Below are the code and all the weights of a small trained network. Each question names an input and a class and asks about switching units off, where a switched-off unit gives its printed mean instead of its output.

import numpy as np


def w(rows, s, z=0):
    codes = np.array(rows[::2]) - 128.0
    scale = np.full(codes.shape[1], s)
    scale[-1] = z or s
    return codes * scale


def f(y):
    return y / 2 * (1 + np.tanh(0.7978845608 * (y + 0.044715 * y**3)))


def log_softmax(a):
    a = a - a.max(-1, keepdims=True)
    return a - np.log(np.exp(a).sum(-1, keepdims=True))


def net(x, mask):
    res = np.array(x, float).reshape(1, 8) / 4 @ E
    y = f(res @ A[0][:, :-1].T + A[0][:, -1])
    res = res + np.where(mask, y, B[0][:, -1]) @ B[0][:, :-1]
    return log_softmax(res[-1] @ U[:, :-1].T + U[:, -1])


A, B = {}, {}
E = w([
[140,126,206,168,110],'x0',
[57,65,114,138,182],'x1',
[107,131,133,126,82],'x2',
[111,130,131,123,105],'x3',
[117,122,133,118,114],'x4',
[134,123,126,128,145],'x5',
[118,129,133,127,113],'x6',
[32,160,170,5,179],'x7',
],0.011)
A[0] = w([
[141,100,187,200,87,244],'neuron 0',
[109,160,87,83,132,34],'neuron 1',
[139,112,2,105,102,217],'neuron 2',
[160,139,51,123,55,224],'neuron 3',
[142,249,91,121,95,251],'neuron 4',
[174,250,117,78,143,169],'neuron 5',
[48,62,167,177,157,185],'neuron 6',
[113,137,227,64,147,227],'neuron 7',
[109,125,70,31,158,225],'neuron 8',
[160,145,82,126,116,239],'neuron 9',
[96,50,149,197,114,239],'neuron 10',
[63,157,185,134,106,122],'neuron 11',
[192,90,157,156,59,237],'neuron 12',
[154,129,131,95,111,203],'neuron 13',
[173,89,194,187,158,227],'neuron 14',
[161,119,122,64,127,30],'neuron 15',
[158,147,74,57,152,231],'neuron 16',
[218,171,173,122,131,219],'neuron 17',
[137,169,112,73,94,253],'neuron 18',
],0.013,0.0046)
B[0] = w([
[235,102,56,25,139,245],'neuron 0',
[87,190,88,76,17,157],'neuron 1',
[123,15,172,193,103,214],'neuron 2',
[129,36,140,144,159,215],'neuron 3',
[61,65,175,156,71,217],'neuron 4',
[47,118,194,139,59,209],'neuron 5',
[194,147,51,27,163,220],'neuron 6',
[159,2,168,195,165,247],'neuron 7',
[95,49,201,63,39,243],'neuron 8',
[107,14,149,173,136,185],'neuron 9',
[169,123,43,107,210,234],'neuron 10',
[172,76,110,159,187,182],'neuron 11',
[254,125,159,69,141,250],'neuron 12',
[110,130,197,175,67,157],'neuron 13',
[218,101,61,18,131,228],'neuron 14',
[57,235,190,189,69,136],'neuron 15',
[114,81,179,141,78,198],'neuron 16',
[142,101,215,90,51,215],'neuron 17',
[85,96,223,146,86,200],'neuron 18',
],0.0078,0.011)
U = w([
[215,106,190,211,160,164],'0',
[171,106,115,65,124,253],'1',
[136,69,55,117,213,242],'2',
[199,215,2,101,197,4],'3',
[88,165,150,162,104,1],'4',
],0.0089,0.0051)

Each question gives the input, the list of numbers given to net, and the class t.
The units are the neurons (one row each of A and B). Each row of codes is followed by its name. A weight is (code - 128) times the scale printed after its matrix; where a second scale follows, it is the last column's (A, B and U).
mask holds one flag per neuron, in row order. A switched-off neuron (its flag False) gives its mean, the last column of its row in B, instead of its output. The means were averaged over made-up inputs and are rounded, as every weight is.
A unit's drop is (log p(t) with every unit on - log p(t) with that unit switched off) / (log p(t) with every unit on - log p(t) with every unit switched off).
The circuit of an input: a set's keep is (log p(t) with only the set's units on - log p(t) with every unit switched off) / (log p(t) with every unit on - log p(t) with every unit switched off). Starting from the 12 units with the biggest drops (on a tie, the unit counted first), units are removed one at a time, each time the one whose removal leaves the highest keep (on an exact tie, the one counted first), for as long as the keep stays at least 0.8.
units of the circuit, in order: the units of the circuit, biggest drop first
k most important neurons: the k neurons with the biggest drops, biggest first
drop when u is switched off: that unit's drop, to one decimal
input [6,-5,-4,-3,-2,0,-3,3], class 0: units of the circuit, in order	neuron 7; neuron 6
input [4,-6,0,3,-3,-5,-4,-4], class 1: units of the circuit, in order	neuron 0
input [2,3,-3,0,-8,3,5,3], class 2: units of the circuit, in order	neuron 17; neuron 12
input [2,-6,-5,-3,7,-5,3,-5], class 1: 3 most important neurons	neuron 0; neuron 14; neuron 7
input [2,-5,5,-6,-5,3,-5,7], class 0: 2 most important neurons	neuron 7; neuron 11
input [0,4,5,4,6,5,-7,-5], class 2: 2 most important neurons	neuron 2; neuron 3
input [7,0,8,-1,8,-2,2,-6], class 1: 2 most important neurons	neuron 17; neuron 3
input [-6,0,-8,4,3,-1,-2,-6], class 0: 2 most important neurons	neuron 2; neuron 6
input [5,-8,1,-5,-7,4,-1,-2], class 1: 4 most important neurons	neuron 14; neuron 0; neuron 7; neuron 2
input [8,-1,-7,8,1,-8,-1,-3], class 1: drop when neuron 4 is switched off	-0.1
input [3,4,-4,3,1,8,7,5], class 2: drop when neuron 6 is switched off	0.1
input [7,-6,-7,3,3,8,4,6], class 0: drop when neuron 7 is switched off	0.2
